Below are the code and all the weights of a small trained network. Each question names an input and a class and asks about switching units off, where a switched-off unit gives its printed mean instead of its output.

import numpy as np


def w(rows, s, z=0):
    codes = np.array(rows[::2]) - 128.0
    scale = np.full(codes.shape[1], s)
    scale[-1] = z or s
    return codes * scale


def norm(h):
    return h / np.sqrt((h * h).mean(-1, keepdims=True) + 1e-5)


def f(y):
    return np.maximum(y, 0)


def log_softmax(a):
    a = a - a.max(-1, keepdims=True)
    return a - np.log(np.exp(a).sum(-1, keepdims=True))


def net(x, mask):
    res = np.array(x, float).reshape(1, 4) / 4 @ E
    u = 0
    for l in range(2):
        y = f(norm(res) @ A[l][:, :-1].T + A[l][:, -1])
        res = res + np.where(mask[u : u + 4], y, B[l][:, -1]) @ B[l][:, :-1]
        u += 4
    return log_softmax(norm(res)[-1] @ U[:, :-1].T + U[:, -1])


A, B = {}, {}
E = w([
[164,136,243,50,55,3,177,168],'x0',
[155,92,82,129,94,86,116,108],'x1',
[47,109,123,141,35,106,50,234],'x2',
[125,173,123,218,192,42,37,156],'x3',
],0.0048)
A[0] = w([
[66,113,77,200,45,143,146,177,92],'0.n0',
[255,144,209,56,82,110,71,143,23],'0.n1',
[46,169,117,61,78,104,74,237,8],'0.n2',
[85,80,73,94,123,147,216,122,87],'0.n3',
],0.0056,0.0013)
B[0] = w([
[157,108,124,146,198,168,199,121,227],'0.n0',
[111,109,162,207,151,217,69,98,232],'0.n1',
[183,34,33,120,160,62,254,206,255],'0.n2',
[48,206,132,77,152,86,46,139,213],'0.n3',
],0.0074,0.0037)
A[1] = w([
[140,160,133,172,173,46,108,162,7],'1.n0',
[178,172,156,113,175,100,163,57,34],'1.n1',
[168,101,254,115,92,44,170,146,141],'1.n2',
[81,80,140,46,80,164,172,118,62],'1.n3',
],0.0093,0.0014)
B[1] = w([
[206,235,227,32,31,104,109,69,215],'1.n0',
[143,3,77,126,62,29,237,225,214],'1.n1',
[27,119,41,164,206,255,75,78,253],'1.n2',
[228,249,209,145,84,15,68,134,209],'1.n3',
],0.0077,0.0064)
U = w([
[145,10,128,156,133,59,205,204,252],'0',
[213,230,192,114,103,72,91,88,64],'1',
[65,71,123,191,186,195,87,64,49],'2',
],0.013,0.0025)

Each question gives the input, the list of numbers given to net, and the class t.
The units are the neurons (one row each of A and B). Each row of codes is followed by its name. A weight is (code - 128) times the scale printed after its matrix; where a second scale follows, it is the last column's (A, B and U).
mask holds one flag per neuron, layer by layer. A switched-off neuron (its flag False) gives its mean, the last column of its row in B, instead of its output. The means were averaged over made-up inputs and are rounded, as every weight is.
A unit's drop is (log p(t) with every unit on - log p(t) with that unit switched off) / (log p(t) with every unit on - log p(t) with every unit switched off).
The circuit of an input: a set's keep is (log p(t) with only the set's units on - log p(t) with every unit switched off) / (log p(t) with every unit on - log p(t) with every unit switched off). Starting from all 8 units, units are removed one at a time, each time the one whose removal leaves the highest keep (on an exact tie, the one counted first), for as long as the keep stays at least 0.8.
units of the circuit, in order: the units of the circuit, biggest drop first
k most important neurons: the k neurons with the biggest drops, biggest first
top k neurons in layer l: the k neurons of layer l with the biggest drops, biggest first
drop of u: that unit's drop, to one decimal
input [-8,3,8,0], class 0: 4 most important neurons -> [1.n2 0.n2 0.n1 0.n3]
input [-4,1,4,-2], class 0: 3 most important neurons -> [1.n2 0.n1 0.n2]
input [-4,-5,-5,-4], class 0: 4 most important neurons -> [1.n1 1.n2 1.n0 0.n1]
input [-8,0,-3,-8], class 1: units of the circuit, in order -> [1.n2 1.n3]
input [3,7,0,2], class 2: 3 most important neurons -> [0.n3 1.n2 1.n3]
input [-6,4,3,-7], class 1: 3 most important neurons -> [1.n3 1.n2 0.n1]
input [-1,5,-5,-6], class 1: units of the circuit, in order -> [1.n3]
input [-8,4,8,6], class 0: 3 most important neurons -> [1.n2 0.n2 0.n1]
input [6,6,4,-4], class 2: top 3 neurons in layer 1 -> [1.n2 1.n1 1.n0]
input [-8,1,-1,8], class 1: top 2 neurons in layer 1 -> [1.n2 1.n0]
input [-2,7,-5,4], class 0: 3 most important neurons -> [1.n1 1.n3 0.n3]
input [7,-7,2,6], class 2: 3 most important neurons -> [1.n2 1.n3 0.n3]
input [8,5,7,0], class 2: top 2 neurons in layer 1 -> [1.n2 1.n1]
input [8,0,7,-7], class 2: top 3 neurons in layer 1 -> [1.n2 1.n1 1.n0]
input [8,-8,6,7], class 2: 2 most important neurons -> [1.n2 1.n3]
input [1,-5,-8,0], class 0: units of the circuit, in order -> [1.n1]
input [-5,-5,-7,2], class 0: 2 most important neurons -> [1.n1 1.n2]
input [-4,0,5,-7], class 1: 2 most important neurons -> [1.n3 1.n1]
input [-4,-5,4,6], class 1: top 2 neurons in layer 1 -> [1.n0 1.n2]
input [-1,-8,-7,2], class 0: most important neuron -> [1.n1]
input [-5,3,-4,7], class 1: top 2 neurons in layer 1 -> [1.n2 1.n0]
input [2,3,-1,-7], class 1: drop of 1.n1 -> 0.0
input [-2,-8,-7,2], class 0: drop of 1.n1 -> 0.2
